Here is a tiny trained network, its code and every weight. The questions are about switching its units off for an input and a class, where a switched-off unit gives its printed mean instead of its output.

import numpy as np


def w(rows, s, z=0):
    codes = np.array(rows[::2]) - 128.0
    scale = np.full(codes.shape[1], s)
    scale[-1] = z or s
    return codes * scale


def norm(h):
    return h / np.sqrt((h * h).mean(-1, keepdims=True) + 1e-5)


def f(y):
    return np.maximum(y, 0)


def log_softmax(a):
    a = a - a.max(-1, keepdims=True)
    return a - np.log(np.exp(a).sum(-1, keepdims=True))


def net(x, mask):
    res = np.array(x, float).reshape(1, 8) / 4 @ E
    u = 0
    for l in range(4):
        y = f(norm(res) @ A[l][:, :-1].T + A[l][:, -1])
        res = res + np.where(mask[u : u + 4], y, B[l][:, -1]) @ B[l][:, :-1]
        u += 4
    return log_softmax(norm(res)[-1] @ U[:, :-1].T + U[:, -1])


A, B = {}, {}
E = w([
[148,9,184],'x0',
[170,149,77],'x1',
[198,161,44],'x2',
[179,163,184],'x3',
[187,103,31],'x4',
[143,186,6],'x5',
[253,96,86],'x6',
[166,32,159],'x7',
],0.0053)
A[0] = w([
[2,198,10,60],'0.n0',
[148,119,78,105],'0.n1',
[17,253,55,252],'0.n2',
[14,142,41,66],'0.n3',
],0.0098,0.0039)
B[0] = w([
[167,210,189,206],'0.n0',
[149,95,2,157],'0.n1',
[143,245,160,254],'0.n2',
[233,227,209,176],'0.n3',
],0.0075,0.0085)
A[1] = w([
[137,5,130,201],'1.n0',
[145,166,54,94],'1.n1',
[206,200,148,254],'1.n2',
[156,99,55,112],'1.n3',
],0.012,0.0042)
B[1] = w([
[81,103,51,195],'1.n0',
[36,5,56,163],'1.n1',
[219,34,138,251],'1.n2',
[170,254,7,163],'1.n3',
],0.0062,0.011)
A[2] = w([
[127,154,248,181],'2.n0',
[144,227,140,123],'2.n1',
[175,149,140,181],'2.n2',
[62,116,168,253],'2.n3',
],0.011,0.004)
B[2] = w([
[84,64,128,255],'2.n0',
[73,148,163,227],'2.n1',
[153,196,245,220],'2.n2',
[20,94,1,192],'2.n3',
],0.009,0.0058)
A[3] = w([
[111,72,16,163],'3.n0',
[70,27,255,251],'3.n1',
[173,156,85,56],'3.n2',
[215,187,142,100],'3.n3',
],0.0071,0.003)
B[3] = w([
[132,205,181,253],'3.n0',
[66,149,154,243],'3.n1',
[198,62,43,160],'3.n2',
[72,1,139,209],'3.n3',
],0.0089,0.0048)
U = w([
[16,30,125,110],'0',
[154,134,122,118],'1',
[188,223,162,151],'2',
[177,38,156,2],'3',
[253,103,34,253],'4',
[111,166,183,75],'5',
],0.016,0.0032)

Each question gives the input, the list of numbers given to net, and the class t.
The units are the neurons (one row each of A and B). Each row of codes is followed by its name. A weight is (code - 128) times the scale printed after its matrix; where a second scale follows, it is the last column's (A, B and U).
mask holds one flag per neuron, layer by layer. A switched-off neuron (its flag False) gives its mean, the last column of its row in B, instead of its output. The means were averaged over made-up inputs and are rounded, as every weight is.
A unit's drop is (log p(t) with every unit on - log p(t) with that unit switched off) / (log p(t) with every unit on - log p(t) with every unit switched off).
The circuit of an input: a set's keep is (log p(t) with only the set's units on - log p(t) with every unit switched off) / (log p(t) with every unit on - log p(t) with every unit switched off). Starting from the 12 units with the biggest drops (on a tie, the unit counted first), units are removed one at a time, each time the one whose removal leaves the highest keep (on an exact tie, the one counted first), for as long as the keep stays at least 0.8.
units of the circuit, in order: the units of the circuit, biggest drop first
top k neurons: the k neurons with the biggest drops, biggest first
top k neurons in layer l: the k neurons of layer l with the biggest drops, biggest first
drop of u: that unit's drop, to one decimal
input [4,6,1,5,1,-7,-1,-5], class 3: top 2 neurons in layer 3 : 3.n0; 3.n3
input [-6,4,5,8,1,-6,3,4], class 4: units of the circuit, in order : 0.n2
input [4,2,-2,1,0,-3,5,-4], class 3: top 3 neurons : 0.n1; 2.n1; 1.n1
input [-2,2,8,6,-4,0,2,-3], class 4: top 2 neurons : 1.n2; 0.n0
input [-1,3,6,5,-8,3,2,0], class 3: top 2 neurons in layer 3 : 3.n3; 3.n0
input [1,0,-7,-6,1,0,-3,-5], class 2: top 2 neurons : 0.n3; 0.n2
input [-2,5,-4,0,4,-3,1,7], class 4: top 2 neurons : 0.n2; 0.n0
input [1,6,-8,-6,-1,-2,6,-1], class 0: top 2 neurons : 0.n2; 0.n1
input [8,2,2,-2,7,-2,-6,-3], class 1: top 2 neurons : 1.n2; 0.n0
input [4,7,-4,1,1,-5,6,6], class 0: top 2 neurons in layer 3 : 3.n1; 3.n2
input [4,1,-3,3,4,5,1,-5], class 4: top 2 neurons : 0.n1; 1.n1
input [8,2,4,-4,4,7,-7,-2], class 2: top 3 neurons in layer 0 : 0.n3; 0.n0; 0.n2
input [1,3,-2,3,-4,3,5,-2], class 3: top 2 neurons in layer 1 : 1.n0; 1.n2
input [7,-1,2,-6,-2,5,-2,-2], class 2: units of the circuit, in order : 0.n3
input [0,7,-8,8,0,1,2,-3], class 3: top 2 neurons : 1.n2; 0.n2
input [-3,0,0,-8,8,-7,0,6], class 4: top 2 neurons in layer 1 : 1.n3; 1.n1
input [5,3,-5,-5,3,6,-2,4], class 4: drop of 1.n3 : 0.1
input [3,0,-1,5,-4,-2,-8,-6], class 0: drop of 2.n3 : 0.3
